Here is a tiny trained network, its code and every weight. The questions are about switching its units off for an input and a class, where a switched-off unit gives its printed mean instead of its output.

import numpy as np


def w(rows, s, z=0):
    codes = np.array(rows[::2]) - 128.0
    scale = np.full(codes.shape[1], s)
    scale[-1] = z or s
    return codes * scale


def f(y):
    return y / 2 * (1 + np.tanh(0.7978845608 * (y + 0.044715 * y**3)))


def log_softmax(a):
    a = a - a.max(-1, keepdims=True)
    return a - np.log(np.exp(a).sum(-1, keepdims=True))


def net(x, mask):
    res = np.array(x, float).reshape(1, 8) / 4 @ E
    y = f(res @ A[0][:, :-1].T + A[0][:, -1])
    res = res + np.where(mask, y, B[0][:, -1]) @ B[0][:, :-1]
    return log_softmax(res[-1] @ U[:, :-1].T + U[:, -1])


A, B = {}, {}
E = w([
[159,99,120,165,156,150,193],'x0',
[179,164,169,187,212,90,192],'x1',
[22,212,75,174,151,29,97],'x2',
[23,121,30,196,125,76,172],'x3',
[76,191,91,195,175,42,137],'x4',
[188,174,193,154,204,93,169],'x5',
[125,61,46,236,174,131,255],'x6',
[163,232,221,79,153,48,46],'x7',
],0.0047)
A[0] = w([
[157,67,119,142,120,191,192,198],'neuron 0',
[112,152,106,199,173,82,171,213],'neuron 1',
[186,168,255,63,140,122,59,205],'neuron 2',
[142,83,109,169,138,176,232,250],'neuron 3',
[118,161,121,169,165,64,150,217],'neuron 4',
[164,150,199,77,109,113,41,252],'neuron 5',
[150,74,112,140,144,178,190,215],'neuron 6',
[64,116,81,91,76,118,77,215],'neuron 7',
[106,149,96,184,202,71,190,216],'neuron 8',
[82,121,104,89,59,136,43,237],'neuron 9',
],0.0083,0.0025)
B[0] = w([
[199,38,169,82,71,138,199,212],'neuron 0',
[82,179,123,196,183,38,213,214],'neuron 1',
[223,233,255,21,244,187,34,254],'neuron 2',
[171,85,153,111,109,90,215,240],'neuron 3',
[107,208,126,149,177,104,132,195],'neuron 4',
[141,197,153,72,163,190,39,230],'neuron 5',
[184,43,170,95,75,107,210,207],'neuron 6',
[59,115,59,167,65,190,73,196],'neuron 7',
[93,180,127,176,174,59,201,231],'neuron 8',
[105,127,79,115,72,218,61,209],'neuron 9',
],0.0069,0.0073)
U = w([
[72,183,95,254,212,44,189,181],'0',
[39,110,8,143,38,201,34,172],'1',
[207,198,220,19,215,180,26,4],'2',
[223,12,144,95,59,128,212,136],'3',
],0.0062,0.00035)

Each question gives the input, the list of numbers given to net, and the class t.
The units are the neurons (one row each of A and B). Each row of codes is followed by its name. A weight is (code - 128) times the scale printed after its matrix; where a second scale follows, it is the last column's (A, B and U).
mask holds one flag per neuron, in row order. A switched-off neuron (its flag False) gives its mean, the last column of its row in B, instead of its output. The means were averaged over made-up inputs and are rounded, as every weight is.
A unit's drop is (log p(t) with every unit on - log p(t) with that unit switched off) / (log p(t) with every unit on - log p(t) with every unit switched off).
The circuit of an input: a set's keep is (log p(t) with only the set's units on - log p(t) with every unit switched off) / (log p(t) with every unit on - log p(t) with every unit switched off). Starting from all 10 units, units are removed one at a time, each time the one whose removal leaves the highest keep (on an exact tie, the one counted first), for as long as the keep stays at least 0.8.
units of the circuit, in order: the units of the circuit, biggest drop first
k most important neurons: the k neurons with the biggest drops, biggest first
drop of u: that unit's drop, to one decimal
input [8,7,-3,1,7,7,0,8], class 0: units of the circuit, in order	[neuron 1]
input [-6,1,-6,-3,-5,1,4,-1], class 3: units of the circuit, in order	[neuron 0; neuron 6]
input [-4,-7,5,-2,-4,4,-5,-6], class 1: units of the circuit, in order	[neuron 7; neuron 9]
input [-1,1,2,4,-7,-3,-6,0], class 1: units of the circuit, in order	[neuron 7; neuron 9]
input [-5,6,0,-6,4,1,-2,-8], class 3: units of the circuit, in order	[neuron 2; neuron 5]
input [-2,0,-4,4,-4,-5,-8,-3], class 1: units of the circuit, in order	[neuron 7; neuron 9]
input [-5,6,1,8,-7,7,-6,-4], class 0: units of the circuit, in order	[neuron 2; neuron 0]
input [1,-1,-5,-1,6,-7,0,-1], class 1: 2 most important neurons	[neuron 2; neuron 3]
input [4,-6,8,-2,-3,3,6,6], class 0: drop of neuron 2	0.1
input [-6,1,1,-7,6,-3,2,-3], class 1: drop of neuron 7	-0.1
